Each row is followed by its class number.
[ 20 -18   4 -11   8 -37  12  -4  -2  14 -21  16  38 -15  27  10   2  -8
  35 -39 -10  -3  -7   8 -16  24   5  -4  -7 -26   3  48  19  -6  11  11
 -30 -15  -5 -39 -29 -19] : 11
[  7 -36  19  21  -4  32   8 -13 -13   7  15 -37  40  36 -21  33  -9  -1
  -8  -8 -11 -30   3  18  22 -12  32 -21 -10  -9   1 -31  30  -4  42  -1
   9  -9 -29 -20   1  -7] : 6
[  3  10 -20 -15 -13  -8 -46  -3 -14   8  -4 -28  19   7  -3 -25 -12  10
 -16 -33   4   5  27 -14 -18 -13  13  15  12   6  22 -35  20  -4 -15 -32
  14  11  26 -11  28  15] : 8
[ 24 -69 -26  -9 -31 -62 -30 -27   7  27 -49 -12  -6 -53  24 -30  34  -1
 -29 -21  -6  31  -9   2  -7 -68 -43  -9  19  10  -4  61  -6  41 -27  46
  44  16  20  24 -18 -11] : 0
[ 29 -15  31  77 -53  49  12  15  35  71  35 -34 -22 -15   9 -13   7   1
 -24  26  48  22  38  37  -6 -65  50 -46  20 -10  15 -12  -3  26  10   7
 -27  18 -57  -2  -8  13] : 6
[ 24  -4   7  40 -37  28   4  16   3   0  37 -36  12   2  15   0   7 -11
 -23   7  23 -13  -4  36  19 -42  18 -11 -19  -6   5   5  -2  -6  22 -32
 -22  17 -23  -3  11 -13] : 11
[ 13  20 -14 -17 -19  -3 -10   7  -8  -9 -13 -26   5 -15   6  -9   0   9
 -16 -28   0  23  24  -4 -18  -4   2  11  13  16  11 -19  11   5  -9 -17
   3  18  22 -24  11   4] : 7
[ 33 -19   8  22 -31 -24  25  -5  -6 -16  -3   1 -17 -14  -9 -42  33   1
 -36  20  10  11  67  29  -4 -45  42 -10  20 -16  22  13  10   5  15 -17
   6  22   9 -34   5 -26] : 7
[-15  -2 -50  24 -22  41  42   7 -19 -30 -35 -11 -34  26  16 -20 -12  17
 -36  30 -11  53  35  30 -11 -66 -11  -8  49   6  19  -1  -2  40  -9  -6
  18  33  44  -9  -5 -44] : 6
[  0 -47  10  16   5 -28  32  14 -23  -1 -16  -6  42  18  -1  15  17   8
  20  -8  -1 -15 -16 -12  -2  -3  33  16 -11   0  28 -16   3  -7  28   7
  -6 -21 -25   2 -21  14] : 4
[-11 -38  -4  10 -13   7 -17 -24  -3   7 -19 -36  39   6   9 -17  -3 -11
  37 -26  10 -23 -25  18  14  -7 -56 -14   0  15  16 -26 -10   1 -52  34
  13  33  16  -3   2  32] : 2
[  2  27 -10   2 -32  41 -24   7 -22 -21  28 -39  13  17   1   1 -50   0
 -26 -15  29  21  -2  37   7 -13  10 -29 -22   5   7  41  33 -13  11 -62
 -18   8 -38 -17  36 -20] : 4
[ 48 -22   4  10 -54 -30   5  -5 -18  -2  26   2 -17   7  -7 -19  31   4
 -19  38  11  17  34   4 -12  -1  34  -6  20 -15  15   1   3  -5  57 -16
   6  16   2 -13  14   2] : 2
[ 32   9  -6 -14 -80  61   8  37 -10 -22  -4 -24   8  17  12  18 -48  20
  -7 -14  14  49 -18  25  14  30  -6 -11  15  27  18   9  17 -23  18 -43
 -22  44  -6 -53  49   9] : 0
[ 20   9   2 -18 -46  78 -44  27 -19 -43  36 -24  10   4  12   6 -28  -2
  42   6   4 -15 -24  34  13   8 -17 -34  11  -6  12  30  24 -14  18 -51
 -28  29  16 -23  39  19] : 8
[ -6   8 -28  24 -26  52  24  10 -19 -14  -1 -45   3  11   4  -7 -31   7
 -20  -5  25   4   3  42   3 -44  19  -8  11  -5   7  20  39   0 -31 -22
  -6  31 -11 -14  -7 -31] : 5
[ 50 -21  22  -7 -46   0  11 -18 -17 -46  40  -9 -18 -22 -11  -7  16  -1
   4  41   0 -12  25  28  15 -24  19 -15  -4   0   0   0  -8  -8  49 -18
   2  26   7  -8  13 -36] : 6
[ 22  29 -10 -26 -14 -13 -15  -9   8 -30 -12 -13  -1  -7  10 -24   5  13
 -22 -22  -4  19  28 -23 -10  11   4  14 -14   9  11   2   8   6  15 -29
  -5   6   6 -33  10 -19] : 3
[ 20 -43  12  -7  -5  -9  14  -4 -23  10   2 -29  13 -11   7  12  11  26
   1  -4   8  11  -4  18  -3  -8  21  -2  -1   1  21 -21  12 -17  -6  19
  -9  23 -11 -12  -8  -3] : 6
[ -9  37  -4  26 -11  31   3  -8   0 -19  -9 -39   0  32  22  -1 -16   8
 -16  10  21  -1  -9  20  27 -24 -14  -5 -14 -18  17  31  38   1  -5 -31
  -7   0 -33 -23  23 -35] : 9
[ 28 -29   7  -7  18 -16   9  -7  -2  -6 -16 -13  30   1  18   7  28  -9
  -4 -28  29   0  -5   9   1   6   4 -13 -23   5  -3  13  -1 -21   9   1
 -12  -3 -18 -15  10  -4] : 11
[ -1 -82   5  37  36 -35   0 -19 -39  14 -59 -28  52 -15   8  -5  16 -11
  48 -25  11 -22 -14  11   4 -40   7 -11  19 -31   7   6  17   9 -56  44
  -9  16   7  -9 -52   1] : 5
[ 35 -16  10  -8 -12  -5 114  -9 -13   2  18 -16  13 -12 -10   8   9  19
   0   2  17 -13 -11  28 -18   8  47  40  12 -13  44 -49   6 -17   9  11
 -18  31  -4 -41 -32 -45] : 1
[ 26  14   4   5 -21  56  -4  19   9 -10  12 -42  23   6  12   7   1  -5
 -12 -17  27  -8  -8  38  -2 -24  -4 -31 -13  -2  35  24  19   6  12 -38
 -15  14 -40 -38  13 -38] : 1
[ 54  19  -9  -2 -42   0  13   9  22   5  79  21   2   0 -24 -10  12 -16
  -5  28  -1 -27  38  34   2 -24   6 -19  -9   7 -25 -13 -20 -12  60 -27
  13  25  16  14  11 -17] : 0
[-12 -37  -2 -16  21 -19  17 -16 -19 -38 -20  12 -25   1  -6   6  -1  17
  -4   8   1  16  -7  -7  22  26   8  20   3  44  -5   3 -18  -9 -15  40
  21  23  31  -7 -16  18] : 9
[-11 -48  -5  14  10  -9  18 -18 -20 -10 -59  -2  10  21   3  18   3  16
  -1 -24   7  23 -31   7   7   2  -4   9  -6  -6   7   9  13  14 -15  47
 -14 -15 -13  -7  -9  -8] : 4
[ 25  29 -22 -16 -27  32  20  17   8  19 -18 -39   8   4  -6   3  -8  -7
 -40 -15  43  14   2  16   1   2  32  -6   3  -7  -8  32  34 -33 -13 -22
  -8  -1 -51 -26 -12 -19] : 8
[ -5 -18   8  -2 -13 -33 -35   5 -32  12  -6 -19  13  -1  13  -3  18  10
 -20 -11  24  26 -12  -3  -8 -14  -7  -6 -12  22  35   3 -30 -17 -11  -2
   5   3  17 -13  18 -17] : 5
[ 51 -17  12   1 -33   6  14  18  14  -4  15 -17  11  -7  -3  -4  29  -7
  32   0  -7  13  20 -10   3   4  33 -12  -2  30  39   1 -16   6  30 -27
  -6   2  11 -31 -10  13] : 0
[-60  81 -11  -1 -35  69  -7   6  -8 -35  34 -32  -5  18  11 -14 -27  -6
 -27  11  17 -26   5  39  28 -10  -5 -28 -27 -14   4 -15   7  -6 -27 -70
 -38  12  12 -29  37 -24] : 7
[ 15  27  19  -7 -44  27 -68  19  27   1  41   3 -14  14 -23 -22   9   8
  -6   5  23 -11  34  18  25  -6  29 -21 -25  39  -1 -26  -8 -27  13 -44
 -17  21 -26   8  12  40] : 7
[  0  23 -13 -43 -28   5 -11  11   0   8  18   2 -10  -5  -1  10 -35  12
 -39 -25  10  42  35   9 -34  23  29   2  17  11   4  -9  51  -7  -2 -35
  -9  22   5 -27   6 -15] : 0
[ 13 -12  -2  23 -44  17  18   6  13   5  12   8 -11   0  -6 -32  28  -1
  -5  22   3 -30  35  10 -12 -58  20 -14  29 -12  17 -31  -2  17  18   2
  18  19  17 -15  -6  -2] : 10
[ 11 -56  11  38  -4  -8   9  -1 -38 -27  35   4   9 -13   3   5  21 -16
  51  23   8  21  19  45  -1 -42  25 -19  13 -51  20  17   1   4  19 -26
 -41  10  16 -19  -3 -34] : 11
[ 34 -21   1   0 -27   1  20  -1 -16  -3  37  -9 -11 -32 -18   0  29  -1
   7  37   3  -2  18  26   4 -42   3 -27  18 -12   9   2 -21  12   7  16
  18  31  35  -5   4 -13] : 0
[ 21 -45  12   7  14 -30  -9 -23 -15   1  -5   3  12  -1 -21  13  13   4
  -2 -15  21  16 -33  16  13  -4  12   5 -21 -27  -1   8 -14  -2  17  31
 -27   0 -42  11 -15 -16] : 5
[  3   1  -1  43  -7  70  17  -1  16 -45   4 -58   9  24  11  13 -11 -14
  -6   2  -8   4 -34  28  33  -9 -36  -7 -14  -3  14  28  24  14  14 -24
  -5  10 -35 -19  -1 -36] : 5
[ 27  49  18   6   2   9   8   0   4  -2  52 -15   6  -4   7  17   5 -10
   4  27  14 -17 -21  15   8   7 -16 -30 -30 -19  11 -11 -36   0  25 -18
 -39  16 -33  16  16   8] : 9
[ -1  -6   3 -23 -22   8  16 -19  -8 -16   1 -23  20  -4 -15   6  17  -2
  12  -8  -8 -23 -27   5  -6  25 -21 -11 -21   8  38 -18  -5   8   4  -2
   8   7  -6 -15   0  -8] : 4
[ 30 -22  11 -45 -19 -46 -12 -22  11   0  -9  19  12 -28   1  -7  11   0
  -3 -15   2 -10   6  16   0  23  -7  -1 -12   7 -13  13   0 -21   4  22
   7  25 -15   0  -9  -2] : 11
[  8 -27 -25  22   9  12  19  22 -34 -15  27  -4  14  -3  -4   3  14  -3
  32  11   1  -7   8  27  -5 -39  13 -19  17 -17  11  -9  -3   5  -6  -8
  -5  35  43  -4 -17   0] : 0
[-18 -67   2  -4  34  -8   5 -11 -29  -4 -49  -5  -3  -3  -6  24 -33  18
  14 -17   4  23  12  29   8 -37   9 -18   8  19 -20  29  28 -27 -47  36
  -8  -1 -20 -20 -31 -35] : 6
[ 19  -8  10 -14  -3   1 -19  17 -17 -26  15  13  21 -12   2  22  25  -1
  34 -11  -8 -30 -26   1   8  13  -7  24 -24   8  13   6 -12  17  52  -4
 -36  17  34 -40  -9 -38] : 2
[-14  27 -15 -49  16 -25 -16  10 -51 -36   0  11  25  16  18   2  -6  17
  -6  -1 -12   5  45  -3  -6  47  45  28   4  23  16  16  42 -18   2 -52
   3  21  53 -33   5 -19] : 1
[ 38  -7   0  36   8 -55   8  -4 -20  -2 -37  -7  -4  25   5 -10  -8  11
 -52 -20  11  50  29   0  -3 -17   7  20   0   7  27  11  -7  -9 -15  -3
 -26  -1 -12 -21  40  -5] : 9
[  9  14 -16  -6  37  -1 -34  26 -16  -5  -9  -1  14   4 -14   8 -18  10
   0 -19   3   4   4  10  -3 -16  10   9  -8 -16   4  21   5   4  -5 -12
 -34  -1 -17  -6  15 -11] : 8
[ 34  46  19  -7 -22  27 -37  11 -48 -39  80 -64   4   0  19  15  39   1
 -28  16  37 -10   3   3 -19  10   8 -19 -21   6  70 -37   7 -18  21 -82
 -33  38  11  15  79  30] : 8
[ 36 -29   3  19 -38  -2   8   9   0 -10  27  -2   1  -9   1 -32  29  12
   9  14   5  -2  40  18 -17 -49  21 -14  16 -17  29   1  -6  16  28   1
   1  20  13 -20   3  -4] : 3
[-16 -10  -5  27  65  11  37   7  -6   2 -62  22  19  42  25   0   3 -13
  32  13  34 -13  12  46  18  12  15 -22  -7 -15 -27  29  16 -19 -63  28
 -25 -13   6 -15 -15 -22] : 11
[ 68 -58  -5  17  -4  -1  -5  16  46  22  36  32  -3  20  -8 -34  41   3
 -11  23 -36 -14  40  42 -12 -58  36 -34  18 -27  -3  54   5  43  54  68
  20 -15  20   3 -63   7] : 3
[ 34 -16  39 -58  -4 -30 -54   1  -2  17  21  30  29  -1  -5  15   7   2
  17   1   6 -18   6  -1  10  16  39 -29 -10  -8 -24  13   7 -30  69  -5
 -37  -2 -20 -40 -28  -3] : 10
[ 71 -73  36  17 -38 -16 -23 -31  -4   3 -29  -7 -11  -2 -10  -2  17  14
 -20   7  17  35  -9  15  31 -44   9 -32   7   9   3 -22 -30 -12   1  64
   4  34 -31  20  -5  37] : 10
[ 47  -9  -2  13 -29  -5  24 -22  -5 -31  21  -7  -8  -1 -10 -20  31 -11
 -10  30  -8 -10  17  -5  10 -24  -1  -5   4  -3  12  -3 -24  16  50   2
  34  15  16  17  12   6] : 2
[ 20  23 -30 -37  26 -23  10 -21 -18 -30 -33 -21  19   6  29 -29  17  11
   5  -6  21  10  -3  12   7  14 -31  -7 -12  14  12   0 -28 -24 -46  24
   2  39  52 -21  -6 -10] : 8
[  7 -16  18   5  40   0 -48 -15 -21  21  26  -7  22   0 -20  30 -30   5
   6 -29 -19   2 -39  22  16  35 -10 -16 -40  22   7  -5 -19 -16 -34  25
 -14  20  -9  32   0  32] : 5
[ 25  33  13 -36 -28  87  22 -10  11 -37  72 -41 -13   3 -26  15  13 -16
  -2  15  38  -7 -53  29  -2  20 -24 -38 -22  -2  43 -32 -14 -33  21 -29
  29  18 -33  -5  25 -12] : 10
[ 69  26  20 -23 -63  23   2   1  24 -19  38   4   0  -8   4  -6  29   5
 -10  15 -12 -15  11  17 -32  10 -23 -30   1 -34  34  -4  16   9  76 -22
   2  22 -12 -31  22 -32] : 3
[ -8 -22 -24   6 -15  20  15   1   4  22 -24 -27  25  -6 -15 -14  15   7
 -31 -57   8   3  -6  16 -20 -10 -12   3   8  19  37 -77 -10  10 -53  28
  30  46   6   8   0  48] : 7
[ -9  34   3 -26 -16   6 -10 -10 -16 -11  68 -26 -14  -4   7  -7  25   0
 -63  37   1 -21  39  27  12  -4  28  -9 -14 -16   1  31  50 -18  20 -57
 -16  14   5 -11   8 -40] : 6
[ -2   1 -11  -1  20  37  -1  19 -11  -5  -5  -5  25  10   8   7 -21 -20
  33  -4 -19 -16 -30  29  -4  19 -24 -44  11 -30  -3  -2 -12   4 -37  18
 -30  12  25 -31 -11  21] : 10
[ -4  -9  21   6  29  28  29  28 -28  -9  29  -8   9  11  -5  60   4  -7
  70  16  33  15 -63  27  -5  70 -10 -33 -10 -22  29  -1 -29 -25 -17  39
 -24  -9  -2 -36  -1   7] : 0
[ 21  21   3 -39  15 -10   1  23   0 -21  38  36   6  -4   3  22 -23   0
  -5  -5 -21   2  27   5  -9  33  54  25  -7 -24 -39  36  40  -6  72 -22
 -43 -24  -2 -22 -22 -36] : 6
[ 61 -32  32  17 -38  22  21   9   8 -15  76 -15  21 -23 -19  30  51 -20
  24  -6  16 -14 -35  21 -25 -23   3 -16   0 -66  47 -10  -6   4  89   1
   0 -15 -44 -21 -12 -31] : 1
[ 50 -34   1  25 -29   7  12  -1  10 -25  53 -15  -2  -9  -2 -19  -9 -12
 -17  23  -8   8  19  43  21 -64  27  -8   4 -27 -14  50  -7  20  80 -17
 -16   1   4 -27   3 -50] : 8
[ 56  -7   8  18 -43   3  19  -4  12  11  57   2  -1   3 -12  -5  42  -3
 -24  23 -15 -16   9  17  -7 -17  12  -5  17 -21  21 -25 -15  10  57  12
  16  18  13   6 -19   5] : 1
[ 17  14  16  26 -17  54   4  13  21   1  17 -18   9  17  14  -1 -34  10
  -1  -2  -1 -13 -13  33   6  -7  -2 -21 -18 -16  12   9  24   7  19 -34
 -45  12 -48 -20  17 -14] : 3
[ 20   7   0   7  -1  15 -22  21   5  -4  15 -24   1   3   7  -9 -24  -3
 -54 -18  41  30  13  54   9 -43  15 -22 -26 -21   4  63  39 -18 -10 -56
 -55   7 -64 -35  29 -51] : 9
[ 31  29  22  -6  -5  -2 -30  30  -6  17  49   2  -3  -6  -2  24  -5  10
  -4  19  -9   8  30  12  -1  45  31  -6 -24  38  -3 -12   6 -41  25 -45
 -30  30 -14 -13  -4  -8] : 6
[ 11 -40   3  20   6  -3   3 -26 -18   7  10 -13  19  -3 -13  19 -11  13
   0 -25  -9  -2 -20  17  -4  -8  -8   4  -2  -6   7 -27  10   6  -5  38
  14  27 -12  34   1  17] : 5
[ -2 -30   7 -18  12 -54  13  -9 -12   0 -45  21  13   5  17  -9  31  15
  19   3  25  12 -14  -2  -3  26 -18  -7 -14  12  17   8 -39 -28 -32  55
   9   2  -7   6 -15  12] : 3
[ 28  26   6   9 -36  35 -15  13  16  -1  27 -39   9  11  25  -5   0 -16
 -24   2  29   9 -10  38   6 -11   0 -39 -25 -19  14  39  12 -11  24 -59
 -33  -1 -45 -27  25 -29] : 11
[ 46  13  10  37 -15  22 -10   6 -10 -12  66 -17  13  16 -25  -6  20   7
  52  31 -10 -21  44  17   1 -18  17 -40 -13  17  37 -39 -22   5  32 -26
  -8  33   9   2   8  33] : 4
[ 16  24   1 -45 -11 -27 -32  16 -16  -1 -44  -2  12   8  20 -12 -33   0
 -16   8  23   9  24  17  -8  16  18  -3   6   2 -14  36  31 -30  -4 -48
 -30   0   0 -50  18 -59] : 8
[ 41  -7  14   2 -45  10  23 -10 -25 -66  41  -8 -18 -25 -14  -3  14  -2
 -14  21 -11  -8  24  15   3 -48  23 -16   5  -3  19   1 -12  13  77 -27
  21  21  24 -15  13 -31] : 7
[  5 -80  10  16  27 -22 -16   5  -9  23 -23   1  28  -8   4  30   0  -9
  47 -20 -12  -7 -17  28  -6 -37   7 -33   4 -33  -6  38  36  17  -6  21
 -43 -18 -24 -21 -47 -27] : 0
[ 49   9  18 -19 -12 -34 -46 -16 -35   1 -37 -21   5 -31   4  -2   7   8
 -34 -27  23  28  31  10 -21 -25 -17 -26  12  -2   9 -20  11 -13 -28 -10
 -20  41   5 -18  35  -9] : 7
[ 40 -20  17  32 -48  -1  16  -7   1   2  34  -7  -3 -18 -14 -15  44  -6
  -9  25  13 -35  -8  10   8 -54   6   0   4 -24  17 -33 -36  15  46  12
   4  22   0  -4  11  -8] : 10
[-25  49  -9 -14 -44  65   2  12  -6  -6  42 -33  -9   7  -3   7 -19  14
 -32  12  -4   0  24  23   5   1   6  -8  -1  18  30 -16  24  -7 -23 -30
  14  26   0   5  23   6] : 6
[ 38  -8   7  20 -33 -20  -1  -3 -17 -22 -14 -11  -6  -6   4 -37  23  14
  -2   2  28  30  34 -11   7 -47   6  -7  14 -11  38   8 -18  -7  18 -30
  -2  16   6 -47  42  -7] : 9
[ 47 -22  -1   2 -39  12  20 -15 -10 -25  30 -27  -2  -8  -8  -3  30  -6
   2  31  -4  -5 -15  15   1 -30 -21 -19  12 -11  26  -7 -28   2  52  -2
  30  19  15   0  13 -17] : 8
[  5 -28  -2 -21  16   2  19   1 -25 -13   1  27   5   4 -18  20  -9  28
  19  -9 -38 -16  13  22 -19 -11  31 -11  18  -5  18 -19  35  -2   8  19
   5  24   7  16 -39  21] : 7
[ 55  -2   1   4 -55  16  60 -38  25 -44  -8   1 -44  -9 -18 -16   3   1
  -6  30 -19  17  -2  -1   0 -33 -43  -3  18   6  21 -24 -40  24  51  29
  44  24   3   0  -4 -36] : 2
[ 51  17   6  10 -63  -7   0   0   3 -46  41   2   9   6  38 -24   4  -7
 -13 -18   3   7  14  15 -22  22 -38  -6   2  -6  39  21  10  -6  70 -42
   3  32  28 -60  57 -13] : 9
[ -6 -29 -12 -17  20   8  15  -2   2 -32 -17   0  10   4   3  11  -8  -7
  23  -9 -13   0  -8  19  -4  14  -6  -3   1  17  -1   4   9  -1 -20  13
  13   5  -2   0 -37 -13] : 1
[ 46 -15   7  30 -31  25  26   7  -7 -24  32   2  15   3  -8  -9  11  -2
   8  -1   5 -12  29  27  -5 -42  34 -14  15 -30  30  16   8  18  61 -20
   1   5  -1 -35  12 -26] : 1
[ 32 -21  -2   0 -31   6  48 -13  -6 -34  19  -7 -16 -28  -5 -21  42 -13
   0  23  29   4  34  34  -8 -42   0 -19  15 -13  14   7 -16  -7   7  -3
  17  25  27 -29   8 -46] : 11
[ 13  -6  -8 -22 -24   4  21  -4 -26 -21 -17 -24  38 -16   8  13 -25  11
  20 -32  -6  13 -10   8  -8  23   2  -9  -1  -5  16   8  27  -7  -4   9
   2  23  -3 -35 -16  -2] : 4
[ 16  -5   8  15  -8 -11 -53  14 -18  10 -33  13 -17  -3 -10   6 -35  27
 -13 -25  12  31   9   7 -21 -29   9  -5  -1  10  10 -14  13   2 -34  10
 -30  10 -22  12  12   4] : 4
[ -8  19  -7  -2   0  36 -43  11  14 -24  94  -6 -21  -7 -19   8  -6  -9
  11  30 -20 -27  23  37   9 -30  13 -17 -27  -2 -13  21  25  -1  19 -59
 -10   6 -26  46   1  -7] : 11
